Below are the code and all the weights of a small trained network. Each question names an input and a target symbol and asks about switching units off, where a switched-off unit gives its printed mean instead of its output.

import numpy as np


def w(rows, s, z=0):
    codes = np.array(rows[::2]) - 128.0
    scale = np.full(codes.shape[1], s)
    scale[-1] = z or s
    return codes * scale


def f(y):
    return y / 2 * (1 + np.tanh(0.7978845608 * (y + 0.044715 * y**3)))


def softmax(a):
    e = np.exp(a - a.max(-1, keepdims=True))
    return e / e.sum(-1, keepdims=True)


def log_softmax(a):
    a = a - a.max(-1, keepdims=True)
    return a - np.log(np.exp(a).sum(-1, keepdims=True))


def net(x, mask):
    ids = ['ΓΘΛΞΦΨαδεμπτω'.index(c) for c in x.split()]
    T = len(ids)
    res = E[ids] + P[:T]
    u = 0
    for l in range(2):
        q, k, v = (res @ M[l].T for M in (Q, K, V))
        z = softmax(np.where(np.tri(T) > 0, q @ k.T / 3**0.5, -1e9)) @ v
        res = res + np.where(mask[u], z, O[l][:, -1]) @ O[l][:, :-1]
        u += 1
        y = f(res @ A[l][:, :-1].T + A[l][:, -1])
        res = res + np.where(mask[u : u + 4], y, B[l][:, -1]) @ B[l][:, :-1]
        u += 4
    return log_softmax(res[-1] @ U[:, :-1].T + U[:, -1])


Q, K, V, O, A, B = {}, {}, {}, {}, {}, {}
E = w([
[168,151,58],'Γ',
[147,117,101],'Θ',
[138,141,79],'Λ',
[133,78,191],'Ξ',
[138,124,130],'Φ',
[120,108,172],'Ψ',
[136,112,136],'α',
[117,90,178],'δ',
[165,161,45],'ε',
[253,112,92],'μ',
[184,89,143],'π',
[143,118,110],'τ',
[121,84,210],'ω',
],0.016)
P = w([
[95,115,164],'0',
[108,16,68],'1',
[101,77,50],'2',
[137,171,201],'3',
[62,211,107],'4',
[160,2,122],'5',
],0.0096)
Q[0] = w([
[210,170,166],'L0H0',
[119,11,64],'L0H0',
[125,173,152],'L0H0',
],0.011)
K[0] = w([
[200,2,115],'L0H0',
[190,236,210],'L0H0',
[91,91,91],'L0H0',
],0.0086)
V[0] = w([
[160,124,197],'L0H0',
[118,98,124],'L0H0',
[2,116,90],'L0H0',
],0.013)
O[0] = w([
[59,159,139,139],'L0H0',
[159,138,162,140],'L0H0',
[193,6,212,1],'L0H0',
],0.012,0.0084)
A[0] = w([
[142,9,131,51],'L0N0',
[45,133,167,52],'L0N1',
[112,194,160,184],'L0N2',
[26,82,208,255],'L0N3',
],0.012,0.0039)
B[0] = w([
[182,240,77,169],'L0N0',
[164,254,105,137],'L0N1',
[17,93,140,254],'L0N2',
[146,89,33,185],'L0N3',
],0.0097,0.0053)
Q[1] = w([
[173,66,107],'L1H0',
[101,87,1],'L1H0',
[52,42,43],'L1H0',
],0.012)
K[1] = w([
[59,22,113],'L1H0',
[108,119,254],'L1H0',
[80,207,198],'L1H0',
],0.0091)
V[1] = w([
[165,209,208],'L1H0',
[75,207,254],'L1H0',
[123,120,114],'L1H0',
],0.0076)
O[1] = w([
[225,137,213,1],'L1H0',
[174,148,255,38],'L1H0',
[118,120,116,161],'L1H0',
],0.0074,0.0033)
A[1] = w([
[214,114,205,25],'L1N0',
[253,74,80,225],'L1N1',
[158,34,228,53],'L1N2',
[62,30,48,4],'L1N3',
],0.0068,0.0034)
B[1] = w([
[113,235,217,116],'L1N0',
[106,64,168,227],'L1N1',
[95,200,254,119],'L1N2',
[146,141,217,255],'L1N3',
],0.021,0.0052)
U = w([
[168,132,103,174],'Γ',
[158,150,109,18],'Θ',
[167,126,87,101],'Λ',
[141,152,138,11],'Ξ',
[191,153,101,100],'Φ',
[165,151,10,227],'Ψ',
[103,206,91,146],'α',
[2,71,114,252],'δ',
[161,172,146,102],'ε',
[135,164,159,97],'μ',
[137,145,121,28],'π',
[163,97,41,79],'τ',
[114,132,143,36],'ω',
],0.0081,0.0042)

Each question gives the input, a string of symbols that net reads in full, and the target symbol t.
The units are the heads (3 rows each of Q, K, V and O) and the neurons (one row each of A and B). Each row of codes is followed by its name. A weight is (code - 128) times the scale printed after its matrix; where a second scale follows, it is the last column's (O, A, B and U).
mask holds one flag per unit, layer by layer, with each layer's heads first. A switched-off unit (its flag False) gives its mean, the last column of its rows in O or B, instead of its output. The means were averaged over made-up inputs and are rounded, as every weight is.
A unit's drop is (log p(t) with every unit on - log p(t) with that unit switched off) / (log p(t) with every unit on - log p(t) with every unit switched off).
The circuit of an input: a set's keep is (log p(t) with only the set's units on - log p(t) with every unit switched off) / (log p(t) with every unit on - log p(t) with every unit switched off). Starting from all 10 units, units are removed one at a time, each time the one whose removal leaves the highest keep (on an exact tie, the one counted first), for as long as the keep stays at least 0.8.
circuit, biggest first: the units of the circuit, biggest drop first
k most important neurons: the k neurons with the biggest drops, biggest first
drop when u is switched off: that unit's drop, to one decimal
input μ μ μ Ξ, target α: circuit, biggest first	(L0N1; L0H0)
input μ τ μ μ τ π, target α: circuit, biggest first	(L0H0)
input μ α Θ, target α: circuit, biggest first	(L0H0; L1N1)
input α μ Ξ μ Γ δ, target α: circuit, biggest first	(L0H0; L0N1)
input μ Θ μ μ Λ α, target α: circuit, biggest first	(L0H0; L1N1)
input Λ ω μ μ α Λ, target α: circuit, biggest first	(L0H0; L1N1)
input μ μ Ξ, target α: circuit, biggest first	(L0H0; L0N1)
input μ τ Φ μ Λ μ, target α: 2 most important neurons	(L0N2; L1N1)
input μ Λ τ, target α: circuit, biggest first	(L1N1; L0H0)
input μ π Γ, target α: circuit, biggest first	(L0H0; L1N1; L1N3)
input μ μ Ψ, target α: circuit, biggest first	(L1N1; L0H0)
input ω δ Θ μ, target δ: circuit, biggest first	(L0H0; L1H0; L0N3)
input τ μ Θ μ μ π, target α: drop when L0H0 is switched off	1.3
input Λ ω μ, target δ: drop when L0H0 is switched off	0.6
input μ μ τ, target α: drop when L0H0 is switched off	0.5
input Ξ Ψ μ μ μ Γ, target α: drop when L0N0 is switched off	0.0
